Read these off the matrix that follows.
1) Give the fourth entry in reading order.
2) Give the smallest entry in the last column.
3) Give the largest entry in the first column.
4) Give the entry in the bottom-right corner.
5) Give the bottom-left entry.
6) Give the third largest entry.
7) Give the second smallest entry.
8) Give the entry directly below 103.
[[123 133 126 129 127 128 103 131 120 145 138 131]
 [134 122 136 134 127 119 150 139 115 131 128 126]
 [141 115 134 134 137 135 138 131 121 107 128 122]
 [125 130 125 122 113 111 134 122 129 148 139 120]
 [122 136 136 137 130 130 142 126 128 116 106 134]
 [127 134 128 125 134 142 125 112 142 109 118 131]
 [133 124 119 125 138 143 107 128 125 120 131 129]]
1) 129
2) 120
3) 141
4) 129
5) 133
6) 145
7) 106
8) 150

x =
array([[110, 137, 111, 138, 112, 144, 129],
       [118, 128, 118, 119, 117, 130, 126],
       [143, 119, 143, 119, 143, 111, 124],
       [125, 133, 124, 122, 119, 139, 142],
       [131, 119, 133, 132, 139, 109, 107],
       [127, 123, 129, 136, 132, 117, 112],
       [108, 125, 111, 137, 113, 121, 107]])
Find the top-left entry.
A: 110
The last entry, reading row by row: 107
Find the third entry on the main diagonal.
A: 143
Find the top entry of the column that holds the largest entry.
A: 144
The 4th-last entry, reading row by row: 137
The fifth entry in reading order -> 112
Find the 2nd entry, reading row by row.
A: 137
Find the 1st entry on the diagonal from the top-right corner.
A: 129
The 3rd entry in reading order: 111
Find the entry directly below the largest entry.
A: 130
Find the entry just left of the centre entry.
A: 124
The second entry on the main diagonal -> 128
The entry directly above 123 is 119
Find the bottom-left entry.
A: 108
The fourth entry, reading row by row -> 138
Find the largest entry in the last column.
A: 142
Find the entry directly above the centre entry.
A: 119
The 3rd-last entry, reading row by row is 113

B =
[[133 143 131 135 122 119 124 124 153 137 129 140 132 127]
 [135 125 129 128 140 133 139 119 152 136 119 132 136 126]
 [140 143 126 121 138 129 137 118 134 131 124 117 118 129]
 [129 115 128 125 140 135 148 125 130 114 119 128 119 123]]
The entry directly below the largest entry: 152
The last entry of the largest entry's row: 127
The 3rd entry, reading row by row -> 131
The largest entry in the first row is 153
The entry just left of 130 -> 125
The entry directly above the smallest entry: 131
Read off the entry in the bottom-left corner.
A: 129
Read off the second entry on the main diagonal.
A: 125
The entry just left of the smallest entry is 130
The largest entry in the first column -> 140
The smallest entry in the last row is 114
Read off the third largest entry.
A: 148
Read off the first entry in reading order.
A: 133
The last entry, reading row by row -> 123
Read off the entry just right of the largest entry.
A: 137
Read off the fourth entry from the end, reading row by row.
A: 119
The entry just right of 152 is 136
The 3rd entry from the end, reading row by row -> 128

Read these off the array that follows. Indices start at 0.
1) Find the bottom-right entry.
2) Find the entry directly above the smallest entry.
3) Find the entry directly above 117.
4) Find the entry in row 0 and column 2.
5) Find the entry in row 0 and column 0.
6) Find the entry at row 1, column 2.
7) Find the entry in row 1 and column 0.
8) Find the entry in the top-right corner.
[[147 146 146 146 121 140 132 138 121 138 139 110]
 [137 147 144 135 137 117 124 130 128 148 109 129]
 [129 107 126 110 146 126 111 124 144 130 130 118]
 [141 119 146 123 145 111 111 112 128 140 116 142]
 [111 137 139 121 125 130 137 138 135 115 130 115]
 [143 138 137 143 129 130 148 118 131 139 108 141]]
1) 141
2) 147
3) 140
4) 146
5) 147
6) 144
7) 137
8) 110

Read these off the matrix that follows.
1) Report the smallest entry in the last row.
2) Report the second entry, reading row by row.
3) Report the first entry of the smallest entry's row.
4) Report the entry in the top-left corner.
5) Report the entry just right of the centre entry.
6) Report the last entry in the row that holds the smallest entry.
7) Report the entry directly above the centre entry.
8) Report the 5th entry in reading order.
[[121 125 120 118 134 140 143]
 [132 139 133 136 125 119 119]
 [130 121 128 126 129 138 140]
 [123 142 124 126 130 123 124]
 [143 130 143 146 119 120 119]
 [137 137 138 142 122 117 117]
 [121 142 123 124 132 124 126]
 [140 141 141 147 119 111 110]
 [124 139 125 127 130 125 127]
 [118 135 118 117 135 133 136]
 [139 121 138 138 122 131 131]
 [132 132 132 133 126 126 127]
 [120 129 120 118 134 138 141]
 [126 137 126 128 129 126 127]
 [118 120 116 112 137 148 152]]
1) 112
2) 125
3) 140
4) 121
5) 119
6) 110
7) 124
8) 134

Read these off the matrix that follows. Indices start at 0.
1) Give the bottom-right entry.
2) Give the entry in the top-right corner.
3) Give the entry in row 0 and column 0.
4) Give the entry at row 0, column 2.
5) Give the entry in the bottom-left corner.
6) Give the entry at row 0, column 1.
113  140  134  113  139  113  112
133  118  150  128  146  130  134
144  117  143  141  137  141  145
149  120  135  147  129  147  150
148  123  132  147  127  146  149
1) 149
2) 112
3) 113
4) 134
5) 148
6) 140

arr = [112 157 115 106 138 124 107 129 149 115 120 109]
The second entry from the right: 120
Read off the entry just right of 138.
A: 124
Read off the third entry from the right.
A: 115
The entry just right of 157: 115

[141 125 137 134 102 138 133 119 105]
The entry just left of the centre entry -> 134
The entry just right of 134 is 102

Read these off the matrix that follows.
1) The entry in the top-left corner?
2) The 2nd entry from the end, reading row by row?
3) The smallest entry in the first column?
4) The entry just right of the largest entry?
5) The smallest entry in the last row?
6) The bottom-left entry?
[[137 146 147 146 117 115 124 123 123 142 134 139]
 [149 135 129 152 120 121 142 129 133 120 120 129]
 [126 117 139 123 157 144 115 144 145 134 144 114]
 [130 103 130 132 156 157 131 158 138 130 120 127]
 [133 128 113 134 113 124 145 124 120 117 109 135]
 [149 128 124 148 127 127 144 133 138 115 119 123]
 [148 129 113 137 129 121 141 125 150 100 128 103]
 [121 147 142 128 108 112 118 112 110 147 134 146]
 [130 152 141 129 114 105 116 107 128 135 147 124]
 [127 147 139 137 104 112 127 114 107 144 125 151]]
1) 137
2) 125
3) 121
4) 138
5) 104
6) 127

[[130 130 127 131 135 112 127 128]
 [125 128 124 129 129 105 120 130]
 [130 129 129 125 134 145 133 131]
 [129 129 133 128 126 121 126 128]
 [131 128 131 127 125 152 133 129]
 [125 128 122 132 131 119 116 126]
 [129 130 129 125 132 121 129 127]
 [129 126 131 131 122 122 141 128]
 [122 128 131 131 138 115 130 128]
 [127 126 128 131 137 121 126 130]
 [134 126 127 131 130 101 125 124]
 [129 124 133 122 119 136 125 121]]
The smallest entry: 101
The entry just left of 101 -> 130
Find the smallest entry in the last column.
A: 121
The entry just right of the largest entry -> 133
The largest entry in the last column -> 131
The top-right entry: 128
The top entry of the column that holds the largest entry -> 112
The second entry in reading order -> 130
Find the entry just right of the smallest entry.
A: 125
Find the smallest entry in the last row.
A: 119
Find the first entry of the largest entry's row.
A: 131
Find the third entry on the diagonal from the top-right corner.
A: 145
The largest entry in the first column -> 134
Find the third entry, reading row by row.
A: 127
Find the entry in the top-left corner.
A: 130
The entry in the bottom-left corner is 129
Find the bottom entry of the column that holds the largest entry.
A: 136
Find the smallest entry in the first column.
A: 122
Find the 5th entry, reading row by row.
A: 135
Find the 5th entry from the end, reading row by row.
A: 122
Find the last entry of the largest entry's row.
A: 129
The 2nd entry from the end, reading row by row: 125
The last entry of the smallest entry's row -> 124
The entry directly above 120: 127

M =
[[124 120 144 144]
 [112 126 133 136]
 [124 122 125 124]
 [123 116 135 132]
 [115 120 148 150]]
Rows and columns are numbered from 0.
Report the entry in the top-left corner.
124
The entry in row 0 and column 1 -> 120
The entry at row 1, column 0: 112
Report the entry directly below 132.
150
Report the entry at row 2, column 0.
124
Report the entry at row 1, column 1.
126
The entry in row 0 and column 2: 144
